Each row is followed by its class.
[ -5   5 -11  27  -6  -6   0   9  -7   0   6   9  21 -30   2   7  -5  -8
 -35  -2   1   2  11  20  -1   8   2 -10  -2   1  10 -17  19 -22   3  -7
  17 -25   3  -4   8   1   6  -4 -31   6  -2 -26   6 -12  50  14  -1 -14
  18   2  -2  15 -23   2 -11 -50]
K
[  0   1  -9  -1  -7  -6 -16  15   8  -2  -1   3   8 -15   2  -3   3   3
   8   0   5  13  -1  -5  22  -7   6  -8   6  -6 -11   6   9 -19  -9   1
 -18   7  -7 -13 -12  18  -3   8   5  12  -6  19  10  14   4   8   4   7
  33 -14   4  14   5  -6  -4  -1]
F
[ -2   9 -23  22   8  -8 -13   4   0  -3  -6   1   5 -23   3  12  -2 -13
 -22   1   3   3  -3  16 -22  -3   2 -13   3  -6   8  -8   3   9 -11  -8
  12 -12   0  -5  -4   0   4  -6 -20  17  -4   6  10  -3  37   0   0  -3
  25  -8   7  11 -13   0  -1  -4]
X
[ -5  12 -28  25  16  -7  -8   5   6  -4  -3  -7  -9  -8   1   4 -12   0
 -12   5  -1  -1 -14  -9 -23 -16   3 -22   6   7   2 -10  -7   0 -13  -5
  12 -26  -2 -16  -8  -4  -4  -2 -11   2  -4  -9   1   5  12   4   6 -11
  14  -5   8   4 -13   4  -8   2]
X
[  3   5 -11   5 -14   4  -7 -26 -10  -1 -15  10  -9   4   8  12  11 -18
 -18  -2  -6  -9  -8  29  38 -15  -9  10 -12   4   3 -11   3  45   2   0
  -1 -22  11 -14  -3  -5  -6  -4  -4 -27  -2 -19  -4 -17 -26   5  -9 -34
   6   8  15  11 -21  -2  -1 -33]
V
[  2  -6  -6  -6 -18  -9 -11  10   5  -3  -1   2  14 -20   4   1   2   2
  14   1   5  16   6  12  32  -5   4  -1   4  -8  -8  10  13 -11   2   2
 -22  16  -9 -15  -9  20   4   8  13  11 -11  14  10  21  11  11   4  12
  20  -1   3  14   4  -4  -8   2]
F
[ -3   7 -13  10 -16   3  -9  -6   0  -4   2   7  -8   4   5  21  13 -18
 -15   2  -2  -3 -17  18  36 -10   0   5  -8   2  -2  -6   3  63   2  -3
 -18 -21   0  -9  -2   7 -19   2   1 -15  -3 -11  -2 -17 -23   6 -10 -20
  11  -6  17   7 -27   2   1 -29]
V
[ -5   1  -3  19 -14   0 -19   4   1   0  -1   2  13 -19   8  37  12 -30
 -17  -5   6   4  -9  24  21   2   0   0 -12 -17   5  -9  19  27   5  -3
  -1 -19  12  -4  -5  11  -1  -8 -15  23  -5  12   0 -25   6   1  -7 -20
  34 -10  15  14 -20  -2   2 -50]
H
[ -3  11 -19   5   1  -1  -6   8   3  -2  -5   1  -8  -2   8   1   1  -6
  -6   0  -3   2  -8  14   5 -13   1  -5   0   4  -3  -6  -2  20  -4  -6
  -3  -7  -7 -12  -6   1  -8   1  -5  -6  -3   1   4   3   2   9   2  -5
   6  -1   9   8  -3   0  -6   5]
X
[ -9  -2 -10  35  -6  -5 -12  14  -4  -3  10  -2  27 -35   7  17   1 -14
 -32 -16  10   5   6  19  -5  13   0 -16  -4  -3   3 -14  17 -35   4  -7
  17 -46   6  -3   2   0   5  -3 -39  21  -2 -27   0  -7  50   7  -2 -19
  37  -5   3  11 -28  -3 -12 -57]
K
[  0  -2  -4   3 -14 -10 -18  14   8  -7   0   0   4 -20   5   9  -1  -9
  18  -1  10  14   1   4  33  -6   4  -2   6 -10 -14   8  19 -30   2  -1
 -15   5  -6 -13 -14  24   0  12  10  17 -12  17   5  17   0  12   4   9
  30  -9   8  18   2  -6  -1  -4]
F
[ -4   4 -12  19  -4 -10  -4   5 -12   0   1   5  23 -35   4  16   0 -14
 -35  -4   2   2   5  30 -11   9   4 -12  -6   3  13 -11  15 -10   2  -7
  20 -22   3  -2   5  -3   6  -3 -28  10  -3 -10   2 -15  51   3   3 -11
  24   0   1  15 -21   7 -11 -34]
K
[  4  12  -6  -8   1   2   1  -5  -7   2 -12  12   1  -8   4   9  23 -29
 -31  -2  -7   4  13  68   8   8   1   8  -7   3   6  -3  -4  81  -5  -3
  11   7  -6   1  -2   1   4 -15 -16 -15   0  16  14 -18  20  -8  -6   0
  -2  12  11  28  -6   2 -15 -16]
H
[ -8   2 -11  29  -7 -10  -9   9  -7  -6   9   6  22 -33   0  13  -4 -11
 -32  -8   2   2  -2  15  -5  12   1 -10  -5   1  18 -16  17 -31  -3  -7
  20 -30   7  -1   3  -1   4  -4 -32   8  -4 -24   7 -12  52  10  -1 -13
  31   3   3  13 -26   0 -11 -54]
K
[ -3  12 -11   6  -8   2   6  -9  -5  -2   3   8   0  -2  -2  12  11 -12
 -28  -5  -6  -6  -2  34  23   5  -3   6 -12   3   2 -14   4  46   1  -2
   3 -24   2   2  19  -8  -4  -5 -14 -27   0 -21  -4 -17   0   3  -8 -22
   7   9   8   9 -19   0  -8 -40]
V
[  1  16 -36  -4  39  -1  25  -1  -4  -3  -3   5 -21   3  -5 -28 -10  11
 -20   5 -21   1  14  39 -45  -5  -3  -8  12  30  14  -6 -14  53 -22  -4
  30  15 -30 -12 -10 -26  13 -29 -19 -27   3  -2  18   7  42 -10   0   9
 -32  16  -1  12  -1   6 -19  50]
X
[  5   5  -1  12  -8  -3 -11  -5  -2  -6 -10   5   9 -21   6  17  11 -29
 -21  -8   6   7   3  38   4   3  -1   3  -7  -4   0  -5   7  46  -2 -10
   5  -3   3  -1  -3  11   0 -14 -14  18  -4  21   6 -15  17  -4  -4  -6
  23  -1   9   9 -18  -1   2 -41]
H
[  0   4  -6   5 -13   3 -15   1  -5  -3  -6  12   0  -1   4  23  16 -24
 -24  -2  -2  -1  -7  37  31   2  -2   7  -8  -5   2  -8   5  70   0  -2
   5 -11   3  -2   3   3  -1  -9  -8  -9  -1   1   0 -23   3  -5  -3 -13
  13   2   8  16 -15  -1  -6 -38]
H
[ -5  -8   3  13 -22 -15 -35  11   9  -5   2  -7  24 -27  11  16   6  -3
  19   1  17  13  -7 -24  39  -9   5  -9   6 -26 -19   8  25 -57   8 -11
 -32  -9   9 -15 -10  33  -5  12   8  32 -12  11  -3  13  -9  11  13  -8
  45 -17  15   6  -2  -4  11 -20]
F
[  0   0 -11   1  -6  -8 -19  10  -5   0  -3   8  13 -14   8  18   9 -17
  -7  -8   5  13   7  31  14   9   4   2  -1 -10  -2  -1  12  22   2  -4
  -6  -6  -5  -4  -8  14   1  -4  -6  13  -2  23   8  -4  16   5  -1  10
  20   2   8  19  -4  -3  -8 -22]
H
[  1   7  -3  -3 -14  -8 -13  12   4  -7  -3   2  12 -18   2   5   4  -4
  10  -4  10  14   1  10  30   2  12  -2   5  -7 -13   1  14 -19   5   3
 -11   3 -10  -7  -9  19  -1   5   3  12  -5  16   6  12   3  14   5   6
  24 -12   2  16   0  -1  -1 -12]
F
[ -3  -4 -11  29  -9  -8 -13   5  -3  -2   7   2  29 -39   6  17   6 -21
 -34  -6   6   5  10  21 -14   9   3  -8  -3  -2   9 -10  17 -18   3  -8
  18 -20   9  -2   0   2  10  -6 -37  19  -1 -19   2 -15  50   6   2 -14
  28   3   2  12 -27   2 -10 -49]
K

Each row is followed by its class.
[ -6  -1   1  -1  12   6   4   8   5   4  -3  -3   5   6  -2   0   2  -2
   4   2   3   2   0  -2   6   9   1  12   3  -9   1   1  -4  -6 -14   8
   1   4 -22   2   8  -5   4  -1   2   5  -1  -9  -1   2  19  11  -4   8
  -5  -2 -10  -8  -4  18  -1   2]
mok
[  9   3  -4   0  -2   6   9  -6 -13   9   1  -7   8  22   0   0  32   4
  13  -7 -57  -1   8  -7  10   6  -2  13  -5 -10  -2 -10   7   5 -45  13
   3   4  -9   4  -9  -3 -11   8  18   0 -12  -2  -7  11  10  -5  -2   9
   4  11 -14  -1   4  12   2  -3]
mok
[ -8 -14  -3  -2   6   6  25 -10 -30  -3   5   7   0 -19  -2  20   4   3
   0   0   3  -3   8  -1   5   3  -5   4  -9  -9   3   1   6   5  -9  -3
  -5  -3  -9   9  -7 -12  -9  -2  16   0  -3   0  -7   1   5  14   0  -2
   4  -2   7  -1  -6   1  -1  11]
Kup
[-17 -20  17 -27  11  -5  23 -18  80 -20  -1 -26  -1  18 -12  -1  17  12
  16  -2  -1 -11   3  25   9  12 -16   2   9  -3  10  -9  28 -12   5 -17
  11 -10   8 -18  16   3   3  -5  31 -14  -9  31 -11 -15 -15   6  31  -1
 -10 -22 -30 -18   3  19  15   4]
Lobod
[  6  16  -3   0  22  28  26  -6 -43  17  16   2  12  10   3 -21  22  -2
  24 -13   2  -7  -7  -3  25  16  -2  16  10   1  -2 -10   1 -21  -8  18
  10  35  31  12 -22  -7  -3  -4  22   9 -18 -19  -2  -5  39   3 -11 -11
 -11  24 -26  -7  -6  28 -11   6]
mok
[-25 -16   4   4  21 -10  19 -13  21 -19  12  -7   7  15   6   4 -14 -16
  19  -8   1 -20 -20   2  23   9  -3 -11   0  -4   6  -8   3  -2   7  13
 -12  -9  18  -6  12 -32  26   1  -7   0 -10 -13  -2   1 -14  13   5   9
 -15 -12   1 -32   7  14  -1   4]
Lobod
[ -7   5  20  -9   8  -5   2  -9  -4   5  15  -2   6   7  -1 -20  16  12
  11  -3   1  -2  -6 -13  10   7  -2  21  15  -2   0  -2  -8 -15  -7   4
  11  15  24   7  -6 -14   8  -3  21  14 -12 -16 -14   2  37   2 -18   4
  -6   8 -20  -9  -5   8  -2  -3]
mok
[  0  -5  -3  -5  10   1  12  -6 -23  17  19  11   5   8  -1  -8  11   5
  12  -1   9   1   5 -19  14   7   3  24   1 -16  -1  -7  -6  -1   7  12
   6  21  10  -3 -16 -13   4  11  16   8 -25  -6  -8   1   6  14 -15  13
 -14   8  -9  -3  -7  12  -7  -7]
mok
[-12   9   6   0  20  22  33 -16   7  -3  21 -10   1  12  -4 -21  26  14
   8  -8   0  -9   0  10  -1  11 -21  11  20   7   1 -11  23  -9  -9   6
  24  15  21  -2  -1 -10  19 -12  28   9 -25   2  -6 -10  30   0  -7  -1
  12   5 -24  -9   1  19  -5   5]
Lobod
[-15  10  14  15  13  16  -7   2 -57  -6   7   6  15   0  15  18   6 -12
  18  -6   0  -7  -6  -4  14  12   1 -13  -2  29   9 -18  -4  -6   8  14
 -10  24  23  -8 -11   2  10   3  -7   6  -1 -12  10   7   4  -5 -21 -14
  -3  15 -15 -20   0  -2  16   8]
lobap
[  0  -2  15  -3   6  -1   1   6  20   9  15  -4   1  12  -4 -11  17  10
  21  -5   0  -5   7  -8   5  10  -8  40  11 -13   1  -3   0 -11 -12   9
  17   9  20   3  -2 -19  12  -6  16  25 -16 -16  -7  23  27  17 -14   2
  -1  15 -11  -5  -3  13   6  -4]
mok
